Below is a small trained network, with its code and all its weights. Each question gives an input and a class and asks what happens when units are switched off, that is, made to give their printed mean instead of their output.

import numpy as np


def w(rows, s, z=0):
    codes = np.array(rows[::2]) - 128.0
    scale = np.full(codes.shape[1], s)
    scale[-1] = z or s
    return codes * scale


def f(y):
    return np.maximum(y, 0)


def log_softmax(a):
    a = a - a.max(-1, keepdims=True)
    return a - np.log(np.exp(a).sum(-1, keepdims=True))


def net(x, mask):
    res = np.array(x, float).reshape(1, 3) / 4 @ E
    y = f(res @ A[0][:, :-1].T + A[0][:, -1])
    res = res + np.where(mask, y, B[0][:, -1]) @ B[0][:, :-1]
    return log_softmax(res[-1] @ U[:, :-1].T + U[:, -1])


A, B = {}, {}
E = w([
[136,114,251,97,151,157],'x0',
[189,48,131,123,120,90],'x1',
[166,176,108,30,81,130],'x2',
],0.019)
A[0] = w([
[138,106,144,171,158,85,130],'N1',
[186,51,131,116,113,57,154],'N2',
[108,161,150,119,169,150,110],'N3',
[94,162,84,94,87,96,117],'N4',
[145,78,70,129,85,90,129],'N5',
[83,78,216,165,198,153,120],'N6',
[144,176,76,118,99,157,121],'N7',
[148,153,86,105,105,122,115],'N8',
[88,109,50,219,107,92,232],'N9',
[42,207,130,123,150,158,251],'N10',
[124,160,127,143,176,148,130],'N11',
[113,123,113,196,140,111,178],'N12',
[167,175,208,55,97,113,30],'N13',
[97,119,167,149,188,136,144],'N14',
[151,162,64,93,66,102,116],'N15',
[181,153,190,9,114,184,1],'N16',
[99,121,76,206,168,77,213],'N17',
[64,207,130,146,121,200,248],'N18',
[169,107,183,149,157,131,126],'N19',
[113,182,92,130,143,128,133],'N20',
[168,122,105,65,76,89,100],'N21',
[97,175,74,98,92,127,129],'N22',
[160,88,174,184,160,165,124],'N23',
[177,146,48,111,70,119,101],'N24',
[100,130,178,134,151,145,123],'N25',
[145,162,78,107,64,110,130],'N26',
],0.014,0.0072)
B[0] = w([
[88,75,114,88,145,117,176],'N1',
[185,83,80,95,139,74,208],'N2',
[120,149,151,140,130,165,156],'N3',
[125,145,136,88,130,153,187],'N4',
[168,135,134,139,157,94,187],'N5',
[175,65,210,113,46,140,229],'N6',
[130,152,126,97,128,144,186],'N7',
[138,136,141,92,104,146,174],'N8',
[107,157,43,163,202,111,250],'N9',
[6,177,157,143,107,214,222],'N10',
[116,144,147,138,126,132,155],'N11',
[105,133,89,197,156,117,194],'N12',
[75,146,64,187,196,104,198],'N13',
[134,111,155,148,63,155,185],'N14',
[162,145,204,90,95,128,207],'N15',
[81,142,2,214,181,92,217],'N16',
[90,154,75,177,174,115,230],'N17',
[3,191,164,138,110,215,222],'N18',
[115,72,104,104,90,100,184],'N19',
[103,144,123,104,137,156,176],'N20',
[180,148,150,146,162,116,194],'N21',
[125,172,129,95,135,145,197],'N22',
[102,67,121,66,82,107,194],'N23',
[175,147,182,87,131,119,206],'N24',
[131,118,155,157,88,143,170],'N25',
[151,139,155,83,108,164,196],'N26',
],0.012,0.023)
U = w([
[64,169,80,204,158,151,204],'0',
[142,117,54,173,178,39,251],'1',
[97,123,231,174,76,157,27],'2',
[145,62,140,77,77,95,71],'3',
[89,166,168,9,123,151,96],'4',
[254,144,156,93,136,115,74],'5',
],0.012,0.0028)

Each question gives the input, the list of numbers given to net, and the class t.
The units are the neurons (one row each of A and B). Each row of codes is followed by its name. A weight is (code - 128) times the scale printed after its matrix; where a second scale follows, it is the last column's (A, B and U).
mask holds one flag per neuron, in row order. A switched-off neuron (its flag False) gives its mean, the last column of its row in B, instead of its output. The means were averaged over made-up inputs and are rounded, as every weight is.
A unit's drop is (log p(t) with every unit on - log p(t) with that unit switched off) / (log p(t) with every unit on - log p(t) with every unit switched off).
The circuit of an input: a set's keep is (log p(t) with only the set's units on - log p(t) with every unit switched off) / (log p(t) with every unit on - log p(t) with every unit switched off). Starting from the 12 units with the biggest drops (on a tie, the unit counted first), units are removed one at a time, each time the one whose removal leaves the highest keep (on an exact tie, the one counted first), for as long as the keep stays at least 0.8.
circuit, biggest first: the units of the circuit, biggest drop first
top k neurons: the k neurons with the biggest drops, biggest first
drop of u: that unit's drop, to one decimal
input [-3,-2,1], class 4: circuit, biggest first	[N16]
input [-4,1,7], class 5: top 2 neurons	[N18; N10]
input [1,8,-1], class 3: top 2 neurons	[N16; N9]
input [7,5,0], class 3: top 2 neurons	[N6; N9]
input [1,-3,-4], class 2: top 2 neurons	[N16; N6]
input [1,-3,-7], class 2: top 2 neurons	[N6; N16]
input [-8,1,-6], class 1: top 2 neurons	[N18; N10]
input [0,6,5], class 5: top 2 neurons	[N9; N17]
input [6,4,1], class 1: drop of N16	0.7
input [-7,7,0], class 1: drop of N9	1.5
input [6,-3,2], class 0: drop of N16	1.4
